Below are the code and all the weights of a small trained network. Each question names an input and a class and asks about switching units off, where a switched-off unit gives its printed mean instead of its output.

import numpy as np


def w(rows, s, z=0):
    codes = np.array(rows[::2]) - 128.0
    scale = np.full(codes.shape[1], s)
    scale[-1] = z or s
    return codes * scale


def f(y):
    return np.maximum(y, 0)


def log_softmax(a):
    a = a - a.max(-1, keepdims=True)
    return a - np.log(np.exp(a).sum(-1, keepdims=True))


def net(x, mask):
    res = np.array(x, float).reshape(1, 7) / 4 @ E
    y = f(res @ A[0][:, :-1].T + A[0][:, -1])
    res = res + np.where(mask, y, B[0][:, -1]) @ B[0][:, :-1]
    return log_softmax(res[-1] @ U[:, :-1].T + U[:, -1])


A, B = {}, {}
E = w([
[184,42,167,247],'x0',
[254,34,166,146],'x1',
[36,118,132,203],'x2',
[212,199,14,203],'x3',
[74,162,246,115],'x4',
[86,62,56,65],'x5',
[49,88,75,192],'x6',
],0.0082)
A[0] = w([
[104,29,162,171,202],'neuron 1',
[250,90,91,129,138],'neuron 2',
[130,243,181,98,216],'neuron 3',
[130,49,254,170,202],'neuron 4',
[126,150,82,180,184],'neuron 5',
[174,128,152,130,168],'neuron 6',
[166,98,90,105,190],'neuron 7',
[96,149,65,202,116],'neuron 8',
[188,105,108,112,67],'neuron 9',
[69,159,109,19,134],'neuron 10',
[140,180,202,138,212],'neuron 11',
[72,141,31,91,253],'neuron 12',
],0.013,0.0024)
B[0] = w([
[128,117,224,218,211],'neuron 1',
[246,74,116,100,236],'neuron 2',
[100,172,105,68,226],'neuron 3',
[127,152,185,129,254],'neuron 4',
[132,134,62,201,181],'neuron 5',
[178,129,138,84,175],'neuron 6',
[169,91,135,127,178],'neuron 7',
[119,151,89,196,198],'neuron 8',
[170,104,127,104,177],'neuron 9',
[60,72,128,80,232],'neuron 10',
[139,211,136,103,200],'neuron 11',
[93,78,104,164,229],'neuron 12',
],0.013,0.014)
U = w([
[16,40,116,76,145],'0',
[96,141,26,219,63],'1',
[191,76,112,89,254],'2',
[106,131,247,169,48],'3',
[80,238,119,43,142],'4',
],0.011,0.0014)

Each question gives the input, the list of numbers given to net, and the class t.
The units are the neurons (one row each of A and B). Each row of codes is followed by its name. A weight is (code - 128) times the scale printed after its matrix; where a second scale follows, it is the last column's (A, B and U).
mask holds one flag per neuron, in row order. A switched-off neuron (its flag False) gives its mean, the last column of its row in B, instead of its output. The means were averaged over made-up inputs and are rounded, as every weight is.
A unit's drop is (log p(t) with every unit on - log p(t) with that unit switched off) / (log p(t) with every unit on - log p(t) with every unit switched off).
The circuit of an input: a set's keep is (log p(t) with only the set's units on - log p(t) with every unit switched off) / (log p(t) with every unit on - log p(t) with every unit switched off). Starting from all 12 units, units are removed one at a time, each time the one whose removal leaves the highest keep (on an exact tie, the one counted first), for as long as the keep stays at least 0.8.
units of the circuit, in order: the units of the circuit, biggest drop first
most important unit: the unit with the biggest drop
top k neurons: the k neurons with the biggest drops, biggest first
drop of u: that unit's drop, to one decimal
input [-4,-7,-2,-6,7,5,-5], class 0: most important unit	neuron 10
input [-4,2,6,-8,8,-8,-3], class 4: top 2 neurons	[neuron 3; neuron 11]
input [-8,-4,1,1,-1,-6,4], class 0: top 2 neurons	[neuron 10; neuron 12]
input [-4,5,7,0,-3,-6,-3], class 4: units of the circuit, in order	[neuron 1; neuron 2; neuron 12]
input [6,-8,-8,-4,-3,-2,1], class 4: units of the circuit, in order	[neuron 2; neuron 1]
input [8,-8,1,0,7,-8,-1], class 4: units of the circuit, in order	[neuron 3; neuron 11]
input [3,0,-8,8,6,-7,8], class 1: top 2 neurons	[neuron 5; neuron 8]
input [5,-6,-3,3,0,-8,1], class 1: top 3 neurons	[neuron 5; neuron 8; neuron 4]
input [-1,-8,5,-3,-8,3,4], class 1: top 2 neurons	[neuron 8; neuron 5]
input [-2,-2,-5,8,3,6,0], class 1: top 2 neurons	[neuron 12; neuron 5]
input [8,8,2,-2,-4,-2,5], class 3: drop of neuron 1	3.4
input [-6,-3,-5,1,-1,4,2], class 0: drop of neuron 5	0.0
input [1,3,-6,-6,6,7,1], class 3: drop of neuron 1	0.1
input [-6,-8,-7,-3,0,-3,3], class 0: units of the circuit, in order	[neuron 10]
input [-8,7,2,-7,-6,-7,-1], class 4: drop of neuron 2	0.4
